Below is a small trained network, with its code and all its weights. Each question gives an input and a class and asks what happens when units are switched off, that is, made to give their printed mean instead of their output.

import numpy as np


def w(rows, s, z=0):
    codes = np.array(rows[::2]) - 128.0
    scale = np.full(codes.shape[1], s)
    scale[-1] = z or s
    return codes * scale


def f(y):
    return y / 2 * (1 + np.tanh(0.7978845608 * (y + 0.044715 * y**3)))


def log_softmax(a):
    a = a - a.max(-1, keepdims=True)
    return a - np.log(np.exp(a).sum(-1, keepdims=True))


def net(x, mask):
    res = np.array(x, float).reshape(1, 3) / 4 @ E
    y = f(res @ A[0][:, :-1].T + A[0][:, -1])
    res = res + np.where(mask, y, B[0][:, -1]) @ B[0][:, :-1]
    return log_softmax(res[-1] @ U[:, :-1].T + U[:, -1])


A, B = {}, {}
E = w([
[246,105,135,182,173,135,127,219,155,182,72],'x0',
[158,231,173,83,168,163,89,155,128,79,64],'x1',
[156,160,182,103,155,23,143,43,159,191,164],'x2',
],0.013)
A[0] = w([
[148,155,171,86,161,82,155,67,145,195,182,175],'n0',
[158,179,208,112,149,55,135,74,173,138,148,171],'n1',
[98,203,140,74,116,120,101,107,83,63,146,64],'n2',
[201,112,137,165,162,104,119,165,198,164,93,15],'n3',
[153,128,208,80,152,85,132,56,176,156,117,152],'n4',
[134,191,204,94,190,140,46,142,111,100,108,50],'n5',
[74,127,87,83,97,136,148,61,108,122,165,21],'n6',
[117,104,61,112,99,240,108,181,53,53,124,207],'n7',
[118,1,70,170,101,68,154,101,126,190,200,45],'n8',
[154,187,140,104,121,134,121,91,169,155,139,70],'n9',
[61,167,130,106,109,123,147,83,95,93,155,4],'n10',
[168,121,116,165,186,138,142,178,192,146,98,21],'n11',
[144,212,186,76,172,125,76,132,143,94,91,74],'n12',
],0.0099,0.002)
B[0] = w([
[90,189,152,196,68,192,49,96,168,176,138,229],'n0',
[113,151,179,216,60,156,75,113,152,158,168,227],'n1',
[200,139,72,79,148,37,171,183,96,164,136,201],'n2',
[231,173,52,73,69,80,252,127,45,228,107,204],'n3',
[122,134,171,199,52,156,46,67,124,181,147,215],'n4',
[106,32,139,56,212,80,114,182,170,54,70,206],'n5',
[185,150,73,78,99,45,215,165,73,190,154,207],'n6',
[137,155,153,241,40,235,2,26,165,164,169,247],'n7',
[26,10,232,67,188,113,144,229,207,20,33,249],'n8',
[115,139,116,122,152,193,111,87,139,103,109,165],'n9',
[198,207,55,96,95,55,212,159,64,161,139,201],'n10',
[193,196,25,87,155,78,142,106,85,143,203,189],'n11',
[57,22,203,44,188,126,134,166,206,23,68,214],'n12',
],0.0071,0.017)
U = w([
[130,161,153,251,66,226,35,48,145,140,152,210],'0',
[92,37,175,76,195,122,146,188,181,34,93,156],'1',
[222,186,57,105,113,67,242,132,37,173,149,5],'2',
],0.011,0.0014)

Each question gives the input, the list of numbers given to net, and the class t.
The units are the neurons (one row each of A and B). Each row of codes is followed by its name. A weight is (code - 128) times the scale printed after its matrix; where a second scale follows, it is the last column's (A, B and U).
mask holds one flag per neuron, in row order. A switched-off neuron (its flag False) gives its mean, the last column of its row in B, instead of its output. The means were averaged over made-up inputs and are rounded, as every weight is.
A unit's drop is (log p(t) with every unit on - log p(t) with that unit switched off) / (log p(t) with every unit on - log p(t) with every unit switched off).
The circuit of an input: a set's keep is (log p(t) with only the set's units on - log p(t) with every unit switched off) / (log p(t) with every unit on - log p(t) with every unit switched off). Starting from the 12 units with the biggest drops (on a tie, the unit counted first), units are removed one at a time, each time the one whose removal leaves the highest keep (on an exact tie, the one counted first), for as long as the keep stays at least 0.8.
units of the circuit, in order: the units of the circuit, biggest drop first
k most important neurons: the k neurons with the biggest drops, biggest first
drop of u: that unit's drop, to one decimal
input [7,8,6], class 1: units of the circuit, in order => (n12)
input [-4,1,-3], class 2: 3 most important neurons => (n0; n1; n4)
input [6,-7,8], class 0: 2 most important neurons => (n0; n4)
input [4,2,2], class 2: 2 most important neurons => (n8; n7)
input [7,0,8], class 0: 3 most important neurons => (n0; n1; n4)
input [5,2,6], class 0: 2 most important neurons => (n1; n4)
input [-6,7,-5], class 1: 3 most important neurons => (n12; n5; n3)
input [2,-7,8], class 0: 2 most important neurons => (n0; n4)
input [8,-4,8], class 0: 3 most important neurons => (n0; n4; n1)
input [8,-8,-6], class 1: 4 most important neurons => (n8; n10; n6; n2)
input [4,2,3], class 2: 2 most important neurons => (n7; n3)
input [3,7,4], class 1: 2 most important neurons => (n12; n5)
input [-7,6,4], class 2: drop of n2 => 1.5
input [2,3,1], class 1: units of the circuit, in order => (n7)
input [-5,8,0], class 1: drop of n12 => 0.1
input [-6,-7,-2], class 1: drop of n8 => 4.9
